Below is a small trained network, with its code and all its weights. Each question gives an input and a target symbol and asks what happens when units are switched off, that is, made to give their printed mean instead of their output.

import numpy as np


def w(rows, s, z=0):
    codes = np.array(rows[::2]) - 128.0
    scale = np.full(codes.shape[1], s)
    scale[-1] = z or s
    return codes * scale


def f(y):
    return y / 2 * (1 + np.tanh(0.7978845608 * (y + 0.044715 * y**3)))


def softmax(a):
    e = np.exp(a - a.max(-1, keepdims=True))
    return e / e.sum(-1, keepdims=True)


def log_softmax(a):
    a = a - a.max(-1, keepdims=True)
    return a - np.log(np.exp(a).sum(-1, keepdims=True))


def net(x, mask):
    ids = ['ΓΔΘΠΣΨαβζμφω'.index(c) for c in x.split()]
    T = len(ids)
    res = E[ids] + P[:T]
    u = 0
    for l in range(2):
        q, k, v = (res @ M[l].T for M in (Q, K, V))
        z = softmax(np.where(np.tri(T) > 0, q @ k.T / 4**0.5, -1e9)) @ v
        res = res + np.where(mask[u], z, O[l][:, -1]) @ O[l][:, :-1]
        u += 1
        y = f(res @ A[l][:, :-1].T + A[l][:, -1])
        res = res + np.where(mask[u : u + 4], y, B[l][:, -1]) @ B[l][:, :-1]
        u += 4
    return log_softmax(res[-1] @ U[:, :-1].T + U[:, -1])


Q, K, V, O, A, B = {}, {}, {}, {}, {}, {}
E = w([
[148,146,138],'Γ',
[121,121,140],'Δ',
[135,124,102],'Θ',
[116,134,127],'Π',
[135,164,168],'Σ',
[113,125,154],'Ψ',
[109,162,92],'α',
[206,167,135],'β',
[105,165,126],'ζ',
[117,146,139],'μ',
[219,168,146],'φ',
[189,92,252],'ω',
],0.016)
P = w([
[76,145,48],'0',
[67,227,154],'1',
[85,224,184],'2',
[121,208,164],'3',
[157,178,135],'4',
[185,170,107],'5',
[222,134,91],'6',
[220,128,80],'7',
[254,132,63],'8',
],0.0063)
Q[0] = w([
[78,23,160],'0.h0',
[153,232,108],'0.h0',
[5,94,99],'0.h0',
[128,121,119],'0.h0',
],0.014)
K[0] = w([
[43,134,136],'0.h0',
[254,90,141],'0.h0',
[55,248,145],'0.h0',
[56,250,99],'0.h0',
],0.0071)
V[0] = w([
[140,49,130],'0.h0',
[48,66,153],'0.h0',
[196,93,23],'0.h0',
[161,255,234],'0.h0',
],0.0097)
O[0] = w([
[170,100,157,88],'0.h0',
[223,127,98,53],'0.h0',
[104,141,247,114],'0.h0',
[98,35,154,254],'0.h0',
],0.014,0.0083)
A[0] = w([
[127,228,29,254],'0.n0',
[136,26,169,62],'0.n1',
[111,5,83,54],'0.n2',
[254,164,27,44],'0.n3',
],0.0063,0.0038)
B[0] = w([
[235,32,130,187],'0.n0',
[101,253,67,251],'0.n1',
[119,164,199,237],'0.n2',
[175,157,148,97],'0.n3',
],0.0068,0.0026)
Q[1] = w([
[157,154,119],'1.h0',
[80,69,246],'1.h0',
[100,54,93],'1.h0',
[114,77,125],'1.h0',
],0.013)
K[1] = w([
[97,193,139],'1.h0',
[222,244,110],'1.h0',
[166,10,255],'1.h0',
[149,176,165],'1.h0',
],0.0081)
V[1] = w([
[107,73,118],'1.h0',
[186,230,197],'1.h0',
[255,63,105],'1.h0',
[146,141,233],'1.h0',
],0.0082)
O[1] = w([
[80,155,115,193],'1.h0',
[172,24,255,2],'1.h0',
[183,104,88,85],'1.h0',
[121,58,140,121],'1.h0',
],0.0081,0.003)
A[1] = w([
[91,200,54,178],'1.n0',
[84,62,88,51],'1.n1',
[221,204,2,2],'1.n2',
[46,98,96,232],'1.n3',
],0.007,0.0029)
B[1] = w([
[200,178,247,183],'1.n0',
[140,147,254,150],'1.n1',
[72,164,99,143],'1.n2',
[196,141,127,253],'1.n3',
],0.0089,0.0073)
U = w([
[127,247,166,82],'Γ',
[116,210,142,100],'Δ',
[85,178,137,40],'Θ',
[134,64,140,253],'Π',
[41,170,168,46],'Σ',
[25,163,147,11],'Ψ',
[78,139,67,194],'α',
[119,225,137,103],'β',
[89,170,115,115],'ζ',
[86,156,96,98],'μ',
[150,152,145,114],'φ',
[87,196,106,160],'ω',
],0.011,0.005)

Each question gives the input, a string of symbols that net reads in full, and the target symbol t.
The units are the heads (4 rows each of Q, K, V and O) and the neurons (one row each of A and B). Each row of codes is followed by its name. A weight is (code - 128) times the scale printed after its matrix; where a second scale follows, it is the last column's (O, A, B and U).
mask holds one flag per unit, layer by layer, with each layer's heads first. A switched-off unit (its flag False) gives its mean, the last column of its rows in O or B, instead of its output. The means were averaged over made-up inputs and are rounded, as every weight is.
A unit's drop is (log p(t) with every unit on - log p(t) with that unit switched off) / (log p(t) with every unit on - log p(t) with every unit switched off).
The circuit of an input: a set's keep is (log p(t) with only the set's units on - log p(t) with every unit switched off) / (log p(t) with every unit on - log p(t) with every unit switched off). Starting from all 10 units, units are removed one at a time, each time the one whose removal leaves the highest keep (on an exact tie, the one counted first), for as long as the keep stays at least 0.8.
units of the circuit, in order: the units of the circuit, biggest drop first
top k neurons: the k neurons with the biggest drops, biggest first
k most important neurons of layer l: the k neurons of layer l with the biggest drops, biggest first
drop when u is switched off: that unit's drop, to one decimal
input Π ω Γ, target Π: units of the circuit, in order -> (0.h0)
input ζ Σ α, target Γ: units of the circuit, in order -> (1.n0, 1.h0, 0.h0)
input Σ μ ζ Σ Γ Ψ α ζ, target Γ: units of the circuit, in order -> (1.h0, 1.n0, 0.h0)
input Θ Γ Θ μ ω Σ, target Π: units of the circuit, in order -> (0.h0, 1.h0)
input Θ Σ Γ, target Π: units of the circuit, in order -> (0.h0, 1.h0, 0.n1)
input Θ Θ Σ Δ, target Π: top 2 neurons -> (0.n1, 0.n0)
input Θ Σ Γ φ μ, target Π: units of the circuit, in order -> (1.h0, 0.h0)
input Θ Σ Σ, target Π: units of the circuit, in order -> (0.h0, 1.h0, 0.n1)
input Θ Ψ Δ Γ Θ Θ ω Θ α, target Π: top 2 neurons -> (0.n1, 1.n2)
input Θ β ω, target Π: units of the circuit, in order -> (0.h0, 1.h0)
input Σ Σ Θ, target Γ: units of the circuit, in order -> (1.h0, 1.n0, 0.h0)
input φ Θ φ Θ, target Σ: units of the circuit, in order -> (0.h0, 1.h0)
input Θ Θ Θ, target Π: 2 most important neurons of layer 1 -> (1.n2, 1.n0)
input φ φ Π ζ, target Σ: most important neuron of layer 1 -> (1.n1)
input Σ Γ Ψ, target Γ: 2 most important neurons of layer 1 -> (1.n0, 1.n3)
input β α μ ζ α Θ φ Γ Γ, target Σ: drop when 0.h0 is switched off -> 0.9
input φ α φ Σ, target Ψ: drop when 1.h0 is switched off -> 0.3
input φ μ β, target Σ: drop when 1.h0 is switched off -> 0.3
